Here is a tiny trained network, its code and every weight. The questions are about switching its units off for an input and a target symbol, where a switched-off unit gives its printed mean instead of its output.

import numpy as np


def w(rows, s, z=0):
    codes = np.array(rows[::2]) - 128.0
    scale = np.full(codes.shape[1], s)
    scale[-1] = z or s
    return codes * scale


def norm(h):
    return h / np.sqrt((h * h).mean(-1, keepdims=True) + 1e-5)


def f(y):
    return np.maximum(y, 0)


def softmax(a):
    e = np.exp(a - a.max(-1, keepdims=True))
    return e / e.sum(-1, keepdims=True)


def log_softmax(a):
    a = a - a.max(-1, keepdims=True)
    return a - np.log(np.exp(a).sum(-1, keepdims=True))


def net(x, mask):
    ids = ['αβγδεζηθλμξπτφψω'.index(c) for c in x.split()]
    T = len(ids)
    res = E[ids] + P[:T]
    u = 0
    for l in range(3):
        r = norm(res)
        for j in range(2):
            rows = slice(4 * j, 4 * j + 4)
            q, k, v = (r @ M[l][rows].T for M in (Q, K, V))
            z = softmax(np.where(np.tri(T) > 0, q @ k.T / 4**0.5, -1e9)) @ v
            o = O[l][rows]
            res = res + np.where(mask[u + j], z, o[:, -1]) @ o[:, :-1]
        u += 2
        y = f(norm(res) @ A[l][:, :-1].T + A[l][:, -1])
        res = res + np.where(mask[u : u + 8], y, B[l][:, -1]) @ B[l][:, :-1]
        u += 8
    return log_softmax(norm(res)[-1] @ U[:, :-1].T + U[:, -1])


Q, K, V, O, A, B = {}, {}, {}, {}, {}, {}
E = w([
[193,180,195,104,100,146],'α',
[147,117,183,91,111,146],'β',
[136,92,97,148,128,149],'γ',
[113,82,117,150,118,157],'δ',
[187,153,83,130,94,120],'ε',
[170,116,73,159,103,131],'ζ',
[162,139,157,106,122,143],'η',
[114,68,162,70,112,128],'θ',
[165,99,109,78,112,99],'λ',
[153,72,86,115,119,121],'μ',
[160,227,63,125,148,109],'ξ',
[52,91,113,200,88,110],'π',
[91,131,6,164,139,106],'τ',
[143,66,177,241,133,207],'φ',
[59,175,113,192,186,129],'ψ',
[32,144,177,102,182,113],'ω',
],0.015)
P = w([
[75,158,139,98,46,177],'0',
[139,88,117,119,144,244],'1',
[80,149,142,107,70,155],'2',
[149,60,118,134,175,217],'3',
[78,136,142,113,98,121],'4',
[162,54,132,145,189,177],'5',
[81,125,147,116,123,93],'6',
[174,55,144,153,206,141],'7',
[84,113,155,116,150,66],'8',
[182,51,158,166,222,108],'9',
],0.011)
Q[0] = w([
[179,76,107,127,172,88],'L0H1',
[44,215,191,164,125,126],'L0H1',
[92,203,100,96,157,115],'L0H1',
[255,3,171,133,192,217],'L0H1',
[162,146,160,154,137,160],'L0H2',
[169,114,131,78,109,125],'L0H2',
[133,91,104,131,119,184],'L0H2',
[117,160,142,98,142,194],'L0H2',
],0.01)
K[0] = w([
[105,125,131,153,197,69],'L0H1',
[151,110,192,88,47,243],'L0H1',
[111,154,137,170,60,211],'L0H1',
[164,114,125,134,254,35],'L0H1',
[107,159,169,158,121,179],'L0H2',
[99,159,120,122,92,166],'L0H2',
[133,99,142,117,139,183],'L0H2',
[160,102,130,99,109,133],'L0H2',
],0.0089)
V[0] = w([
[204,29,142,134,81,85],'L0H1',
[202,128,88,93,153,163],'L0H1',
[110,120,180,191,192,130],'L0H1',
[132,96,174,152,93,201],'L0H1',
[136,39,127,107,72,96],'L0H2',
[76,131,145,192,125,71],'L0H2',
[126,152,132,137,255,91],'L0H2',
[52,171,62,86,136,124],'L0H2',
],0.0037)
O[0] = w([
[53,129,193,197,1,161,150],'L0H1',
[179,106,193,113,83,107,165],'L0H1',
[126,163,113,66,137,149,85],'L0H1',
[76,118,137,128,142,61,186],'L0H1',
[179,182,87,153,165,139,180],'L0H2',
[130,150,128,96,91,183,66],'L0H2',
[99,118,114,171,3,105,4],'L0H2',
[89,143,165,140,145,194,139],'L0H2',
],0.004,0.0026)
A[0] = w([
[88,124,104,102,172,177,136],'L0N1',
[184,152,233,28,139,127,162],'L0N2',
[41,251,104,192,89,95,120],'L0N3',
[86,22,150,139,140,180,182],'L0N4',
[229,120,39,219,130,162,153],'L0N5',
[21,99,169,90,131,124,4],'L0N6',
[97,253,153,82,77,31,169],'L0N7',
[73,129,49,34,92,44,171],'L0N8',
],0.006,0.0039)
B[0] = w([
[154,117,99,208,133,112,167],'L0N1',
[83,23,28,124,135,139,205],'L0N2',
[168,183,70,122,140,193,166],'L0N3',
[197,217,149,154,101,162,254],'L0N4',
[78,53,184,66,130,154,222],'L0N5',
[119,120,214,158,143,164,152],'L0N6',
[127,201,126,3,139,134,172],'L0N7',
[164,115,153,191,25,154,193],'L0N8',
],0.0065,0.0064)
Q[1] = w([
[124,177,160,166,17,86],'L1H1',
[148,163,108,178,143,205],'L1H1',
[127,214,97,148,99,48],'L1H1',
[36,149,106,44,57,128],'L1H1',
[72,216,255,133,67,115],'L1H2',
[233,56,152,145,229,209],'L1H2',
[152,27,85,185,116,163],'L1H2',
[160,150,246,88,31,142],'L1H2',
],0.0094)
K[1] = w([
[158,149,147,103,72,202],'L1H1',
[168,182,157,184,125,106],'L1H1',
[172,172,89,95,135,245],'L1H1',
[72,136,112,58,63,171],'L1H1',
[157,134,126,82,106,240],'L1H2',
[129,80,144,149,156,13],'L1H2',
[135,140,123,139,176,16],'L1H2',
[226,117,138,116,77,197],'L1H2',
],0.012)
V[1] = w([
[99,148,158,186,69,110],'L1H1',
[181,118,205,105,166,138],'L1H1',
[148,119,39,156,127,125],'L1H1',
[217,105,168,69,162,117],'L1H1',
[224,136,200,108,173,135],'L1H2',
[40,159,117,111,163,208],'L1H2',
[65,117,200,88,152,162],'L1H2',
[168,102,2,154,160,94],'L1H2',
],0.0058)
O[1] = w([
[128,77,187,132,157,94,94],'L1H1',
[123,137,101,125,103,225,150],'L1H1',
[182,139,115,96,169,141,146],'L1H1',
[88,218,140,80,151,254,117],'L1H1',
[118,108,200,103,183,201,113],'L1H2',
[108,97,80,168,172,58,249],'L1H2',
[45,90,149,92,202,69,144],'L1H2',
[208,205,60,144,109,202,157],'L1H2',
],0.005,0.0021)
A[1] = w([
[192,73,98,121,193,165,105],'L1N1',
[92,243,121,68,241,135,121],'L1N2',
[105,161,160,251,159,172,103],'L1N3',
[197,71,109,168,78,101,87],'L1N4',
[74,67,162,117,220,190,127],'L1N5',
[145,141,173,12,50,85,18],'L1N6',
[72,52,72,112,81,163,254],'L1N7',
[85,254,128,172,74,161,63],'L1N8',
],0.0075,0.0041)
B[1] = w([
[96,154,149,156,118,56,204],'L1N1',
[105,72,124,185,160,232,155],'L1N2',
[168,112,106,1,154,72,173],'L1N3',
[146,138,88,61,152,137,172],'L1N4',
[51,152,56,136,79,110,213],'L1N5',
[126,126,238,14,148,14,153],'L1N6',
[132,54,29,83,106,141,254],'L1N7',
[57,103,97,187,118,15,150],'L1N8',
],0.0076,0.0084)
Q[2] = w([
[162,144,97,161,170,205],'L2H1',
[123,135,120,175,251,51],'L2H1',
[133,45,91,108,222,107],'L2H1',
[153,153,128,98,46,101],'L2H1',
[119,154,98,126,147,115],'L2H2',
[131,61,86,170,181,173],'L2H2',
[93,177,154,165,71,122],'L2H2',
[139,68,143,184,187,128],'L2H2',
],0.011)
K[2] = w([
[140,211,57,145,208,156],'L2H1',
[52,111,118,187,160,29],'L2H1',
[118,75,108,106,254,79],'L2H1',
[179,131,135,177,25,121],'L2H1',
[116,57,115,87,110,104],'L2H2',
[166,69,229,180,228,103],'L2H2',
[60,158,104,138,39,148],'L2H2',
[154,99,159,208,184,126],'L2H2',
],0.008)
V[2] = w([
[148,109,160,228,139,136],'L2H1',
[150,117,59,164,95,114],'L2H1',
[178,26,98,90,159,125],'L2H1',
[143,203,121,162,197,66],'L2H1',
[77,177,73,47,52,103],'L2H2',
[138,191,3,70,66,109],'L2H2',
[95,112,163,122,106,177],'L2H2',
[195,109,170,181,122,221],'L2H2',
],0.0058)
O[2] = w([
[100,156,182,61,189,94,49],'L2H1',
[163,120,144,154,78,234,195],'L2H1',
[146,176,110,190,27,130,254],'L2H1',
[99,56,135,21,143,114,19],'L2H1',
[172,169,255,100,162,59,204],'L2H2',
[85,184,244,131,182,44,236],'L2H2',
[193,99,122,111,131,136,131],'L2H2',
[111,40,33,134,115,103,81],'L2H2',
],0.0054,0.0059)
A[2] = w([
[85,118,139,77,144,126,92],'L2N1',
[125,63,108,169,124,147,151],'L2N2',
[141,81,86,105,247,122,95],'L2N3',
[67,140,155,102,104,90,2],'L2N4',
[242,146,106,165,201,105,17],'L2N5',
[164,89,138,116,103,90,66],'L2N6',
[121,105,227,98,154,114,177],'L2N7',
[163,160,155,150,114,110,90],'L2N8',
],0.012,0.0072)
B[2] = w([
[153,176,91,139,157,156,151],'L2N1',
[126,164,168,126,197,143,255],'L2N2',
[176,63,169,73,79,57,164],'L2N3',
[167,151,204,123,73,169,148],'L2N4',
[197,196,8,84,238,113,154],'L2N5',
[145,95,117,181,179,125,158],'L2N6',
[121,82,107,166,174,143,177],'L2N7',
[128,152,100,108,170,146,150],'L2N8',
],0.013,0.0067)
U = w([
[140,119,157,20,189,209,27],'α',
[93,157,156,56,58,152,247],'β',
[200,178,52,93,197,104,14],'γ',
[169,80,146,253,182,72,3],'δ',
[141,190,211,99,131,83,168],'ε',
[128,19,33,166,108,210,37],'ζ',
[60,134,54,64,113,144,146],'η',
[96,53,170,180,73,148,223],'θ',
[186,59,142,76,85,75,181],'λ',
[220,165,152,150,60,155,137],'μ',
[81,237,137,98,149,97,147],'ξ',
[90,153,161,175,72,50,213],'π',
[78,166,47,203,90,101,206],'τ',
[166,139,192,179,131,180,111],'φ',
[27,73,103,112,175,64,167],'ψ',
[16,148,134,168,140,145,164],'ω',
],0.012,0.0045)

Each question gives the input, a string of symbols that net reads in full, and the target symbol t.
The units are the heads (4 rows each of Q, K, V and O) and the neurons (one row each of A and B). Each row of codes is followed by its name. A weight is (code - 128) times the scale printed after its matrix; where a second scale follows, it is the last column's (O, A, B and U).
mask holds one flag per unit, layer by layer, with each layer's heads first. A switched-off unit (its flag False) gives its mean, the last column of its rows in O or B, instead of its output. The means were averaged over made-up inputs and are rounded, as every weight is.
A unit's drop is (log p(t) with every unit on - log p(t) with that unit switched off) / (log p(t) with every unit on - log p(t) with every unit switched off).
The circuit of an input: a set's keep is (log p(t) with only the set's units on - log p(t) with every unit switched off) / (log p(t) with every unit on - log p(t) with every unit switched off). Starting from the 12 units with the biggest drops (on a tie, the unit counted first), units are removed one at a time, each time the one whose removal leaves the highest keep (on an exact tie, the one counted first), for as long as the keep stays at least 0.8.
circuit, biggest first: the units of the circuit, biggest drop first
most important unit: the unit with the biggest drop
top k neurons: the k neurons with the biggest drops, biggest first
k most important neurons of layer l: the k neurons of layer l with the biggest drops, biggest first
heads that matter: for each layer, one digit per head in row order, 1 if its drop is at least 0.15 and else 0, layers parted by /
input ξ δ λ α τ α τ λ μ θ, target φ: most important unit -> L0N3
input τ ζ η θ, target ω: top 4 neurons -> L0N3, L0N7, L0N8, L1N5
input γ β α θ ω ξ γ φ, target ζ: 2 most important neurons of layer 0 -> L0N5, L0N4
input γ θ θ ζ α, target α: top 4 neurons -> L0N7, L1N6, L0N2, L2N7
input λ θ μ μ π, target π: top 2 neurons -> L1N8, L1N3
input β τ ζ β π ψ π τ, target λ: circuit, biggest first -> L2N3, L2H1
input μ θ α τ φ θ, target ζ: top 3 neurons -> L0N2, L1N7, L1N3
input μ φ β μ ξ θ ε δ δ, target δ: top 4 neurons -> L2N7, L1N3, L0N5, L2N2
input τ φ δ β γ β γ τ, target γ: top 2 neurons -> L1N5, L0N2
input η τ θ ω ε γ τ μ, target γ: top 3 neurons -> L0N4, L1N5, L2N5
input λ ψ θ ξ, target λ: circuit, biggest first -> L2N3, L0N5, L0N4
input γ β π λ, target δ: circuit, biggest first -> L2N6, L1N1, L2H2
input τ η β μ η β τ ω τ τ, target ψ: 2 most important neurons of layer 2 -> L2N2, L2N4
input ζ θ θ θ η ω λ ε, target ψ: circuit, biggest first -> L0N8, L1H2, L1N5, L0N5
input α δ π θ τ τ τ τ, target γ: circuit, biggest first -> L2N5, L1N5, L0N2
input τ τ π φ γ ξ λ ω τ θ, target ψ: most important unit -> L0N3
input τ τ γ ξ τ β ξ α ω, target ω: top 2 neurons -> L0N2, L1N2
input ζ τ ξ η ω τ π ζ ω λ, target ψ: heads that matter -> 10 / 11 / 00
input β α θ ξ φ φ λ μ, target ζ: top 2 neurons -> L0N7, L1N7
input τ λ θ μ α μ μ η, target φ: most important neuron of layer 0 -> L0N7
input λ ε φ π π η, target δ: heads that matter -> 00 / 10 / 00
input η ε γ ζ μ γ, target φ: heads that matter -> 00 / 01 / 00
input γ ω ε τ θ ε β, target β: top 3 neurons -> L0N2, L0N7, L2N4
input ψ δ τ β τ β δ θ, target ω: top 2 neurons -> L0N3, L0N8
input ζ θ δ η α η τ γ φ, target φ: top 3 neurons -> L1N1, L1N6, L0N7
input φ ψ δ θ τ δ, target γ: heads that matter -> 00 / 01 / 00
input θ α η ζ η, target η: circuit, biggest first -> L0N2
input τ η η γ η η, target τ: top 2 neurons -> L0N2, L1N5
input γ τ η τ λ θ, target γ: top 4 neurons -> L0N4, L0N5, L0N1, L0N6
input ω ω β θ γ α μ λ φ, target φ: top 3 neurons -> L1N1, L1N6, L1N3
